Below are the code and all the weights of a small trained network. Each question names an input and a target symbol and asks about switching units off, where a switched-off unit gives its printed mean instead of its output.

import numpy as np


def w(rows, s, z=0):
    codes = np.array(rows[::2]) - 128.0
    scale = np.full(codes.shape[1], s)
    scale[-1] = z or s
    return codes * scale


def norm(h):
    return h / np.sqrt((h * h).mean(-1, keepdims=True) + 1e-5)


def f(y):
    return y / 2 * (1 + np.tanh(0.7978845608 * (y + 0.044715 * y**3)))


def softmax(a):
    e = np.exp(a - a.max(-1, keepdims=True))
    return e / e.sum(-1, keepdims=True)


def log_softmax(a):
    a = a - a.max(-1, keepdims=True)
    return a - np.log(np.exp(a).sum(-1, keepdims=True))


def net(x, mask):
    ids = ['αβδεζηθλμξπστφω'.index(c) for c in x.split()]
    T = len(ids)
    res = E[ids] + P[:T]
    r = norm(res)
    for j in range(2):
        rows = slice(2 * j, 2 * j + 2)
        q, k, v = (r @ M[0][rows].T for M in (Q, K, V))
        z = softmax(np.where(np.tri(T) > 0, q @ k.T / 2**0.5, -1e9)) @ v
        o = O[0][rows]
        res = res + np.where(mask[j], z, o[:, -1]) @ o[:, :-1]
    y = f(norm(res) @ A[0][:, :-1].T + A[0][:, -1])
    res = res + np.where(mask[2:18], y, B[0][:, -1]) @ B[0][:, :-1]
    return log_softmax(norm(res)[-1] @ U[:, :-1].T + U[:, -1])


Q, K, V, O, A, B = {}, {}, {}, {}, {}, {}
E = w([
[114,173,140,96,61,154,101,201,105],'α',
[158,130,143,90,65,160,110,163,137],'β',
[96,106,111,118,70,183,133,189,107],'δ',
[188,136,186,103,63,154,96,90,169],'ε',
[160,84,151,112,63,171,129,121,149],'ζ',
[123,98,86,105,119,163,136,221,82],'η',
[154,113,111,66,107,106,129,205,128],'θ',
[164,38,151,170,137,197,122,90,88],'λ',
[177,139,181,50,133,75,77,106,113],'μ',
[157,133,124,151,89,133,134,86,251],'ξ',
[53,73,112,97,68,103,181,144,139],'π',
[159,48,95,120,154,98,148,125,183],'σ',
[125,193,68,88,108,95,197,124,158],'τ',
[74,101,127,145,122,71,61,147,192],'φ',
[202,154,98,165,191,110,142,155,160],'ω',
],0.016)
P = w([
[93,72,89,4,176,231,119,114,206],'0',
[110,83,87,2,151,226,108,125,198],'1',
[90,98,216,109,160,168,222,166,144],'2',
[121,76,70,60,134,173,116,112,155],'3',
[127,110,193,142,111,115,211,174,117],'4',
[127,79,47,110,112,135,113,107,111],'5',
[149,94,179,176,71,99,215,172,83],'6',
[140,79,33,154,72,118,106,100,76],'7',
[212,91,170,179,13,78,193,162,84],'8',
],0.0079)
Q[0] = w([
[199,114,237,152,25,97,168,212,82],'h0',
[156,119,43,99,72,142,17,127,118],'h0',
[174,104,190,148,122,107,233,194,109],'h1',
[59,157,154,111,251,92,142,101,138],'h1',
],0.02)
K[0] = w([
[142,126,92,237,86,26,152,90,88],'h0',
[196,92,165,103,5,173,119,169,84],'h0',
[108,130,105,123,216,14,157,102,118],'h1',
[82,161,144,72,216,173,130,109,206],'h1',
],0.019)
V[0] = w([
[168,75,183,95,144,150,69,139,11],'h0',
[92,54,169,187,136,97,5,196,198],'h0',
[190,164,95,186,181,204,135,180,170],'h1',
[132,122,135,153,59,172,130,132,119],'h1',
],0.016)
O[0] = w([
[145,128,163,146,140,177,112,181,179,156],'h0',
[67,96,196,246,197,82,153,171,139,145],'h0',
[171,113,91,182,71,123,132,108,89,109],'h1',
[84,98,108,130,164,176,153,96,104,253],'h1',
],0.012,0.0066)
A[0] = w([
[42,140,111,54,93,92,101,139,97,170],'n0',
[116,130,200,151,76,109,174,175,110,96],'n1',
[136,145,128,177,127,195,180,98,71,157],'n2',
[143,125,16,116,162,130,94,188,166,177],'n3',
[121,184,11,126,154,112,211,207,156,89],'n4',
[140,115,53,102,183,157,4,101,129,81],'n5',
[163,77,129,93,127,102,163,80,85,171],'n6',
[148,196,86,145,168,181,169,133,231,129],'n7',
[101,162,139,164,113,148,34,11,192,24],'n8',
[203,156,56,193,74,140,121,150,77,9],'n9',
[136,131,169,89,41,156,206,107,127,109],'n10',
[208,121,179,68,186,136,112,162,58,4],'n11',
[215,199,106,163,233,150,171,89,120,218],'n12',
[135,166,151,117,94,176,125,178,142,139],'n13',
[205,115,126,188,109,59,93,143,113,87],'n14',
[150,215,176,128,138,146,214,152,33,75],'n15',
],0.012,0.0026)
B[0] = w([
[104,104,127,204,66,188,134,126,118,211],'n0',
[205,72,60,144,120,111,115,98,178,185],'n1',
[197,179,136,154,148,97,142,100,113,255],'n2',
[107,68,89,151,145,65,160,133,119,239],'n3',
[170,118,137,22,97,168,22,140,102,178],'n4',
[168,200,157,147,173,84,125,157,198,229],'n5',
[166,162,155,138,70,146,136,107,167,201],'n6',
[148,188,117,148,87,114,201,72,116,244],'n7',
[124,66,182,117,136,91,92,97,8,135],'n8',
[105,178,208,120,164,145,134,253,104,205],'n9',
[67,105,104,82,183,112,120,188,103,243],'n10',
[48,118,104,144,131,159,137,84,201,162],'n11',
[60,138,111,162,56,154,148,168,147,137],'n12',
[122,159,146,147,123,105,62,85,103,251],'n13',
[76,143,58,115,131,151,210,168,198,192],'n14',
[104,98,139,106,183,102,222,102,144,136],'n15',
],0.015,0.0049)
U = w([
[70,184,98,222,92,141,28,117,83,74],'α',
[94,220,43,135,211,70,116,104,123,84],'β',
[122,79,7,179,188,184,104,114,54,38],'δ',
[144,98,213,95,162,101,89,80,46,189],'ε',
[163,76,143,41,233,200,192,111,126,54],'ζ',
[185,98,135,118,193,121,49,223,79,181],'η',
[141,40,55,111,150,112,3,97,149,202],'θ',
[254,66,171,222,73,205,87,123,141,121],'λ',
[116,162,204,104,117,151,57,139,238,165],'μ',
[111,124,154,187,49,58,189,45,66,130],'ξ',
[18,67,157,122,96,212,137,129,135,227],'π',
[195,28,48,127,123,94,202,124,220,6],'σ',
[186,159,64,47,54,151,114,96,104,217],'τ',
[60,62,189,232,177,46,112,153,113,104],'φ',
[121,179,136,147,85,121,205,242,117,116],'ω',
],0.0068,0.0019)

Each question gives the input, a string of symbols that net reads in full, and the target symbol t.
The units are the heads (2 rows each of Q, K, V and O) and the neurons (one row each of A and B). Each row of codes is followed by its name. A weight is (code - 128) times the scale printed after its matrix; where a second scale follows, it is the last column's (O, A, B and U).
mask holds one flag per unit, heads first, then neurons. A switched-off unit (its flag False) gives its mean, the last column of its rows in O or B, instead of its output. The means were averaged over made-up inputs and are rounded, as every weight is.
A unit's drop is (log p(t) with every unit on - log p(t) with that unit switched off) / (log p(t) with every unit on - log p(t) with every unit switched off).
The circuit of an input: a set's keep is (log p(t) with only the set's units on - log p(t) with every unit switched off) / (log p(t) with every unit on - log p(t) with every unit switched off). Starting from the 12 units with the biggest drops (on a tie, the unit counted first), units are removed one at a time, each time the one whose removal leaves the highest keep (on an exact tie, the one counted first), for as long as the keep stays at least 0.8.
circuit, biggest first: the units of the circuit, biggest drop first
most important unit: the unit with the biggest drop
top k neurons: the k neurons with the biggest drops, biggest first
which heads matter: for each layer, one digit per head in row order, 1 if its drop is at least 0.15 and else 0, layers parted by /
input θ β ε ξ β, target ξ: most important unit : h0
input η ζ β, target η: which heads matter : 01
input ζ θ σ α ξ π ζ θ μ, target μ: circuit, biggest first : h0, n11
input μ β θ, target μ: circuit, biggest first : h1, n11
input δ β β μ β δ θ μ δ, target μ: which heads matter : 11
input λ λ ζ α θ π π, target π: which heads matter : 01
input π δ ω ξ, target ξ: circuit, biggest first : n7, n8
input σ λ ζ φ, target φ: which heads matter : 00
input ε η ζ, target η: which heads matter : 01
input σ η μ ξ μ β η, target μ: circuit, biggest first : h1, h0
input φ ζ η ζ ζ ω ξ δ μ, target ξ: circuit, biggest first : h0, n0
input μ ε τ, target τ: which heads matter : 00
input δ β β η, target η: which heads matter : 01
input β β ζ λ ω β β β, target β: top neuron : n5
input μ ζ ε ζ σ β ε η, target η: which heads matter : 00
input μ θ λ λ δ φ σ β μ, target σ: which heads matter : 10
input λ η β, target λ: which heads matter : 10
input ξ β ζ θ, target θ: which heads matter : 00
input θ β τ ω μ ε π β β, target π: circuit, biggest first : h1, n0, h0
input β π δ α, target α: circuit, biggest first : n13
input ζ μ η θ δ ζ δ σ θ, target σ: which heads matter : 10
input ε ω π τ ζ δ ζ, target ζ: circuit, biggest first : h1, n0
input β η ζ β β, target ζ: which heads matter : 01
input α π ω δ, target δ: circuit, biggest first : h1, n2, n7
input π ξ β, target π: circuit, biggest first : h1, n0, n2, h0
